What each symbol does to the units:
w: x310->x123, x123->x368, x3->x795, x500->x986, x667->x238, x304->x99, x419->x788, x153->x895, x499->x304, x975->x859, x935->x797, x193->x285, x986->x777, x301->x667, x895->x857, x368->x352, x966->x301, x531->x975, x539->x888, x992->x961, x599->x649, x819->x708, x795->x935, x961->x957, x568->x636, x567->x193, x307->x500, x932->x495, x352->x967, x714->x966, x230->x539, x356->x135, x636->x822, x822->x230, x448->x307, x163->x599, x923->x448, x755->x224, x967->x714, x788->x639, x859->x356, x849->x531, x857->x2, x87->x567, x2->x87, x267->x499, x495->x310, x945->x419, x639->x819, x135->x785, x888->x923, x776->x969, x10->x932, x99->x153, x957->x945, x238->x568, x785->x3, x649->x565, x224->x10, x797->x992, x358->x755, x969->x358, x777->x163, x285->x776, x708->x267, x565->x849
h: x310->x368, x123->x352, x3->x935, x500->x777, x667->x568, x304->x153, x419->x639, x153->x857, x499->x99, x975->x356, x935->x992, x193->x776, x986->x163, x301->x238, x895->x2, x368->x967, x966->x667, x531->x859, x539->x923, x992->x957, x599->x565, x819->x267, x795->x797, x961->x945, x568->x822, x567->x285, x307->x986, x932->x310, x352->x714, x714->x301, x230->x888, x356->x785, x636->x230, x822->x539, x448->x500, x163->x649, x923->x307, x755->x10, x967->x966, x788->x819, x859->x135, x849->x975, x857->x87, x87->x193, x2->x567, x267->x304, x495->x123, x945->x788, x639->x708, x135->x3, x888->x448, x776->x358, x10->x495, x99->x895, x957->x419, x238->x636, x785->x795, x649->x849, x224->x932, x797->x961, x358->x224, x969->x755, x777->x599, x285->x969, x708->x499, x565->x531
g: x310->x776, x123->x969, x3->x565, x500->x636, x667->x310, x304->x945, x419->x3, x153->x788, x499->x957, x975->x986, x935->x531, x193->x304, x986->x822, x301->x495, x895->x639, x368->x358, x966->x932, x531->x500, x539->x966, x992->x859, x599->x888, x819->x797, x795->x849, x961->x356, x568->x368, x567->x499, x307->x568, x932->x193, x352->x755, x714->x10, x230->x714, x356->x163, x636->x352, x822->x967, x448->x238, x163->x539, x923->x667, x755->x2, x967->x224, x788->x795, x859->x777, x849->x307, x857->x819, x87->x267, x2->x708, x267->x961, x495->x285, x945->x785, x639->x935, x135->x599, x888->x301, x776->x153, x10->x567, x99->x419, x957->x135, x238->x123, x785->x649, x649->x923, x224->x87, x797->x975, x358->x857, x969->x895, x777->x230, x285->x99, x708->x992, x565->x448
i: x310->x755, x123->x224, x3->x975, x500->x539, x667->x352, x304->x639, x419->x797, x153->x708, x499->x788, x975->x599, x935->x356, x193->x895, x986->x888, x301->x368, x895->x267, x368->x10, x966->x123, x531->x163, x539->x238, x992->x785, x599->x307, x819->x957, x795->x859, x961->x3, x568->x714, x567->x153, x307->x230, x932->x969, x352->x932, x714->x310, x230->x667, x356->x565, x636->x966, x822->x301, x448->x822, x163->x448, x923->x636, x755->x193, x967->x495, x788->x992, x859->x649, x849->x777, x857->x499, x87->x99, x2->x304, x267->x419, x495->x358, x945->x935, x639->x961, x135->x849, x888->x568, x776->x2, x10->x776, x99->x819, x957->x795, x238->x967, x785->x531, x649->x500, x224->x285, x797->x135, x358->x567, x969->x87, x777->x923, x285->x857, x708->x945, x565->x986
n: x310->x10, x123->x932, x3->x356, x500->x923, x667->x714, x304->x708, x419->x961, x153->x499, x499->x819, x975->x565, x935->x785, x193->x2, x986->x448, x301->x967, x895->x304, x368->x495, x966->x352, x531->x649, x539->x636, x992->x795, x599->x986, x819->x419, x795->x135, x961->x935, x568->x301, x567->x857, x307->x888, x932->x755, x352->x310, x714->x368, x230->x568, x356->x531, x636->x667, x822->x238, x448->x539, x163->x500, x923->x230, x755->x776, x967->x123, x788->x957, x859->x849, x849->x599, x857->x99, x87->x895, x2->x153, x267->x639, x495->x224, x945->x992, x639->x945, x135->x975, x888->x822, x776->x567, x10->x358, x99->x267, x957->x797, x238->x966, x785->x859, x649->x777, x224->x969, x797->x3, x358->x285, x969->x193, x777->x307, x285->x87, x708->x788, x565->x163
o: x310->x224, x123->x10, x3->x859, x500->x888, x667->x967, x304->x819, x419->x992, x153->x267, x499->x639, x975->x649, x935->x135, x193->x857, x986->x923, x301->x352, x895->x499, x368->x932, x966->x368, x531->x599, x539->x568, x992->x3, x599->x500, x819->x945, x795->x356, x961->x795, x568->x966, x567->x895, x307->x539, x932->x358, x352->x495, x714->x123, x230->x238, x356->x849, x636->x301, x822->x667, x448->x230, x163->x307, x923->x822, x755->x285, x967->x310, x788->x961, x859->x565, x849->x163, x857->x304, x87->x153, x2->x99, x267->x788, x495->x755, x945->x797, x639->x957, x135->x531, x888->x636, x776->x87, x10->x969, x99->x708, x957->x935, x238->x714, x785->x975, x649->x986, x224->x776, x797->x785, x358->x193, x969->x567, x777->x448, x285->x2, x708->x419, x565->x777

The rows follow the links: the fewer symbols apart two units are, the more alike their rows tend to be.

Each row is also shifted at random along 2 hidden directions that mean nothing.

Each row, then its unit:
[-56, -27, 28, -22, 15, 18, 20, 15, 5, 11, -41, 27, 11, -16, 37, 0, -20, 25, -5, 18, 24, 21, 19, -6, 67, -46, -8, -19, -14, -13]: x888
[-33, -7, -35, -16, 11, -25, 16, 4, -24, 6, 9, -25, -18, 23, 21, 6, -12, 16, 20, -20, 20, 0, -21, -6, -5, 4, 17, 38, -6, -8]: x87
[70, 17, -9, -32, -10, -4, 12, -11, 9, 23, 4, -10, -3, -4, 52, -7, -28, 21, -7, -2, -16, 2, 5, -15, -18, 6, -5, 1, -13, 13]: x358
[95, 27, 37, -2, -18, 23, -7, -17, 13, 8, 20, 25, 22, -6, 9, -9, -7, -6, -9, 17, -32, -12, 31, -1, -44, 29, -7, -45, 0, 19]: x267
[-22, 19, -40, 3, -4, -25, -11, -11, -10, -1, 18, -38, -16, 19, -7, -5, 7, -13, 10, -23, -3, -3, -22, -1, -41, 22, 9, 31, 3, 14]: x230
[-35, -7, -29, 21, -3, -19, -14, 2, 11, -15, -7, -26, -15, -13, -35, 2, 19, -15, -9, -14, -5, 0, -23, 9, 11, -8, -6, 25, 7, -3]: x961
[65, 11, 11, -25, -12, 6, 26, -4, -2, 22, 42, 18, 7, 12, 46, 12, -24, 29, 5, -3, -24, -28, 14, -13, -48, 40, 5, -16, -10, -1]: x935
[57, 14, 39, -2, 0, 28, -9, -11, 3, 2, -6, 27, 20, 0, 5, -10, 0, -6, 2, 21, -5, 7, 28, -3, -11, 5, 0, -39, 1, 10]: x419
[38, -6, 42, 5, 7, 26, -6, 0, -9, -8, -4, 35, 18, 7, -14, 0, 8, -4, 7, 19, 14, 5, 23, 4, 8, -6, 5, -30, 4, -1]: x849
[48, 1, 38, 4, 4, 26, -7, 0, -8, -4, -8, 32, 17, 5, -7, -4, 5, -6, 4, 20, 10, 8, 25, 3, 4, -3, 5, -33, 2, 2]: x135
[3, -32, -23, 27, 12, -15, -13, 18, 20, -24, -47, -19, -12, -29, -43, 0, 20, -14, -18, -6, 17, 20, -26, 12, 79, -55, -19, 27, 8, -16]: x304
[12, -20, 37, 11, 12, 24, -3, 14, -6, -13, -24, 38, 15, -2, -25, 4, 11, -4, 4, 19, 22, 11, 19, 6, 39, -26, 0, -28, 6, -12]: x923
[-76, 6, 4, -35, 14, 1, 19, -3, -33, 21, 4, 2, 1, 31, 53, 1, -28, 25, 27, 2, 26, 11, 13, -13, -13, 7, 23, 4, -16, 2]: x153
[-20, 11, -15, -29, 0, -7, 13, -7, 2, 21, 1, -19, -6, 1, 54, -7, -29, 20, 1, -7, -9, 7, -1, -14, -17, 5, 0, 9, -15, 11]: x967
[-7, -15, -15, 28, 7, -10, -14, 9, -10, -20, -1, -6, -9, 8, -51, 6, 27, -20, 5, -6, 17, 0, -17, 12, 16, -7, 5, 21, 14, -11]: x10
[20, 0, 35, 17, -7, 17, -2, 5, -7, -9, 34, 40, 14, 10, -29, 15, 16, -6, 5, 11, -10, -28, 19, 6, -31, 28, 5, -33, 10, -6]: x636
[8, 14, 17, 29, -16, 8, -19, -6, 12, -15, 27, 15, 6, -5, -47, 5, 25, -24, -11, 7, -29, -23, 7, 12, -36, 30, -5, -23, 13, 5]: x857
[-7, 1, -33, 19, -8, -18, -16, -2, 16, -12, -4, -32, -15, -14, -30, -3, 16, -19, -12, -15, -11, -1, -24, 8, 4, -2, -11, 26, 8, 2]: x3
[-37, -9, 33, -16, 2, 24, 10, 4, 10, 7, -22, 26, 14, -14, 28, -6, -17, 14, -9, 20, -1, 13, 23, -8, 26, -23, -10, -32, -9, -1]: x310
[-17, 9, 31, -18, -12, 21, 14, -2, 11, 15, 19, 26, 15, 0, 30, 5, -17, 17, -9, 11, -23, -18, 25, -8, -23, 19, -3, -30, -7, 1]: x714
[-54, 8, 25, -21, -7, 14, 20, -1, -3, 17, 31, 31, 14, 10, 33, 11, -17, 23, 3, 11, -18, -21, 23, -9, -34, 28, 6, -28, -9, -4]: x568
[-29, -10, -9, 27, 13, -4, -18, 7, -19, -20, -11, -5, -4, 16, -49, 3, 26, -23, 16, -2, 29, 12, -13, 14, 16, -13, 14, 15, 13, -5]: x301
[-5, 6, 38, 9, 3, 22, -3, 0, -21, -4, 27, 39, 17, 24, -20, 9, 11, -6, 18, 13, 6, -14, 23, 5, -30, 26, 19, -30, 7, -4]: x777
[89, 3, -18, -25, -18, -12, 18, -3, 37, 21, -8, -23, -7, -34, 51, -7, -28, 23, -28, -8, -36, -5, -5, -12, 8, -7, -27, 3, -16, 4]: x539

Complete each set of four: the symbols that take the first to the second take the third to the fourth, perhaps in another order.
Answers are names.
[-59, 8, 9, 29, 5, 4, -27, -5, -8, -23, -15, 0, 4, 4, -49, -11, 27, -33, 4, 4, 16, 16, 0, 12, 7, -7, 4, -7, 14, 7]
to [-59, -21, 21, -28, 14, 16, 24, 13, -12, 16, -16, 23, 8, 2, 40, 6, -24, 33, 8, 12, 23, 9, 17, -9, 39, -26, 6, -10, -14, -15]
as [-14, 9, -39, -10, 4, -24, 7, -3, -24, 8, 24, -30, -16, 30, 12, 6, -8, 9, 22, -22, 8, -10, -23, -5, -31, 25, 19, 40, -2, 1]
to x499

[26, 8, 7, 31, -7, 8, -27, -5, 18, -20, -5, 3, 6, -15, -50, -10, 24, -31, -13, 6, -14, 1, 2, 13, -2, 4, -12, -14, 14, 7]
to [-49, 10, -35, 13, -4, -22, -15, -6, 2, -9, 3, -34, -17, -1, -23, -1, 12, -17, -2, -19, -5, -2, -26, 4, -12, 6, -1, 27, 5, 6]
as [-68, -24, -24, 21, 9, -13, -9, 14, 7, -23, -42, -21, -15, -15, -38, -4, 18, -13, -5, -6, 23, 22, -25, 12, 65, -47, -7, 30, 9, -12]
to x859

[-57, 1, 31, -17, 0, 19, 14, 1, 5, 12, 1, 28, 15, -1, 30, 4, -16, 19, -2, 16, -5, -3, 24, -8, 1, 1, -2, -30, -9, -2]
to [-20, -1, -13, -30, 7, -7, 13, -2, 5, 15, -33, -21, -5, -11, 53, -14, -27, 20, -6, -1, 8, 25, 1, -13, 31, -27, -7, 8, -18, 5]
as [49, 13, -38, -14, -9, -28, 20, -1, -6, 17, 49, -22, -14, 17, 23, 18, -11, 20, 6, -24, -22, -33, -18, -9, -52, 45, 7, 31, -3, -3]
to x304

[11, -3, -14, 28, 4, -8, -15, 2, -11, -18, 10, -6, -5, 13, -52, 10, 27, -21, 8, -8, 10, -8, -16, 11, -9, 9, 10, 14, 16, -7]
to [1, 18, -14, -31, -8, -8, 15, -12, 4, 22, 10, -18, -3, 0, 51, -6, -26, 21, -3, -6, -16, -3, 3, -15, -22, 15, -4, 7, -14, 12]
as [30, 38, 34, -8, -26, 20, 1, -19, 10, 20, 58, 29, 21, 9, 19, 2, -8, 1, -5, 9, -52, -36, 33, -6, -91, 67, 0, -46, -1, 19]
to x776

[-12, 0, -21, -23, -6, -14, 20, 2, 12, 19, 7, -16, -11, -11, 42, 5, -22, 27, -11, -12, -16, -10, -9, -12, -3, 4, -9, 17, -11, -3]
to [36, -4, -5, 28, 4, -3, -26, 1, -7, -23, -15, -8, -2, 2, -50, -6, 26, -31, 1, 1, 15, 12, -8, 14, 11, -11, 3, 4, 14, 4]
as [-3, 3, 1, 29, 2, 5, -28, -4, 1, -23, -18, -5, 3, -2, -48, -11, 25, -34, -1, 5, 10, 18, -1, 13, 13, -11, -3, -5, 15, 7]
to x565

[92, 10, 39, 5, -1, 25, -7, -5, 1, -3, 6, 33, 20, 2, -10, -2, 2, -9, 0, 19, -4, -4, 28, 2, -14, 7, 0, -37, 4, 4]
to [88, -6, 15, -25, -3, 9, 23, 6, 10, 19, -3, 17, 5, -9, 47, 3, -26, 28, -7, 8, -7, -6, 13, -14, 10, -3, -5, -14, -15, -4]
as [11, 2, -19, -25, -10, -12, 18, 1, 19, 20, 4, -18, -8, -15, 46, 1, -25, 23, -15, -8, -19, -7, -8, -12, 1, 1, -16, 12, -13, 0]
to x599

[-59, 19, -17, -29, -8, -11, 17, -11, -5, 26, 25, -17, -5, 11, 50, 1, -26, 20, 6, -11, -17, -11, -1, -14, -44, 32, 7, 10, -12, 11]
to [-16, -4, -9, 28, 6, -9, -15, 2, -19, -18, 11, -4, -6, 20, -54, 9, 29, -23, 13, -10, 17, -4, -16, 11, -5, 8, 12, 16, 14, -7]
as [-12, 6, -2, 27, 7, 2, -27, -5, -14, -22, -13, -6, -2, 9, -47, -9, 28, -32, 7, 2, 19, 13, -7, 13, 1, -5, 9, 4, 14, 5]
to x888

[-102, 13, 35, -16, 3, 25, 5, -9, -10, 11, 9, 27, 18, 10, 24, -2, -12, 7, 11, 16, -2, -2, 26, -6, -21, 13, 7, -31, -5, 7]
to [-75, -7, -16, 26, 5, -15, -11, 5, -20, -18, 18, -5, -10, 21, -49, 14, 26, -18, 17, -12, 17, -13, -17, 12, -8, 14, 15, 22, 14, -8]
as [-2, 5, 41, -1, 11, 29, -8, -2, -16, -3, -16, 29, 18, 10, -2, -9, 2, -9, 12, 22, 20, 17, 28, 2, 8, -10, 8, -33, 1, 7]
to x3

[28, 34, 1, 30, -19, 0, -29, -16, -1, -10, 49, -3, 5, 13, -53, 1, 30, -34, 2, -6, -30, -28, -3, 12, -79, 59, 5, -10, 19, 15]
to [-4, 18, 38, 2, 2, 22, -4, -8, -25, 0, 36, 35, 19, 33, -11, 6, 6, -7, 22, 16, 0, -13, 26, 1, -55, 42, 21, -33, 6, 8]
as [-26, -25, 36, 19, 13, 21, -3, 14, 1, -19, -27, 36, 15, -10, -34, 4, 18, -10, -4, 19, 24, 15, 13, 11, 53, -36, -5, -25, 5, -15]
to x714

[95, 1, 37, 14, -6, 23, -2, -1, 6, -6, 19, 40, 17, 0, -20, 8, 10, -7, -2, 17, -11, -16, 22, 3, -16, 16, -4, -36, 8, -1]
to [47, -16, 25, -21, -4, 18, 22, 10, 24, 12, -19, 25, 11, -28, 37, 2, -21, 25, -19, 16, -12, 1, 18, -10, 38, -23, -19, -25, -13, -9]
as [27, -8, -20, 31, -8, -15, -11, 3, 11, -19, 16, -10, -10, -6, -47, 12, 24, -16, -8, -15, -16, -21, -21, 10, -7, 13, -6, 21, 14, -8]
to x499

[2, -11, 9, -32, 14, 9, 21, 5, -11, 18, -13, 8, 3, 8, 50, 0, -27, 28, 10, 8, 20, 13, 11, -12, 22, -17, 5, -3, -17, -5]
to [-76, -3, 40, 8, 13, 20, -2, 3, -36, -6, 17, 40, 18, 35, -20, 9, 11, -5, 30, 16, 28, -3, 21, 4, -17, 13, 28, -27, 4, -5]
as [-84, -3, 27, 26, -1, 14, -8, 1, -10, -12, 25, 31, 11, 14, -43, 12, 24, -17, 7, 12, 1, -15, 15, 9, -21, 19, 10, -23, 14, -4]
to x639

[-47, 9, 28, -18, -12, 15, 21, -4, -3, 18, 39, 30, 11, 9, 32, 13, -18, 21, 1, 9, -23, -29, 22, -10, -44, 38, 4, -29, -6, 0]
to [-16, 17, -39, -4, 3, -28, -2, -11, -21, 4, 22, -35, -16, 25, 1, 0, 0, -2, 17, -20, 4, -1, -23, 0, -36, 23, 17, 37, 2, 8]
as [-45, 14, 0, 26, 5, 3, -28, -7, -19, -20, 7, -6, 4, 17, -49, -7, 25, -33, 15, -1, 11, 5, -5, 12, -24, 15, 16, 1, 14, 9]
to x986

[4, -4, 29, -17, -10, 18, 17, 3, 14, 12, 7, 29, 12, -10, 36, 5, -19, 24, -13, 13, -19, -15, 24, -7, -1, 2, -10, -27, -11, -3]
to [78, -3, -7, 30, 3, -4, -22, 0, 2, -20, -9, -8, -5, -4, -50, -3, 27, -26, -3, -1, 7, 6, -14, 13, 11, -9, -2, 7, 13, 2]
as [-35, -25, 17, -29, 15, 14, 26, 11, -12, 14, -29, 20, 6, 1, 46, 2, -25, 32, 4, 12, 27, 16, 15, -11, 49, -38, 5, -8, -15, -14]
to x785

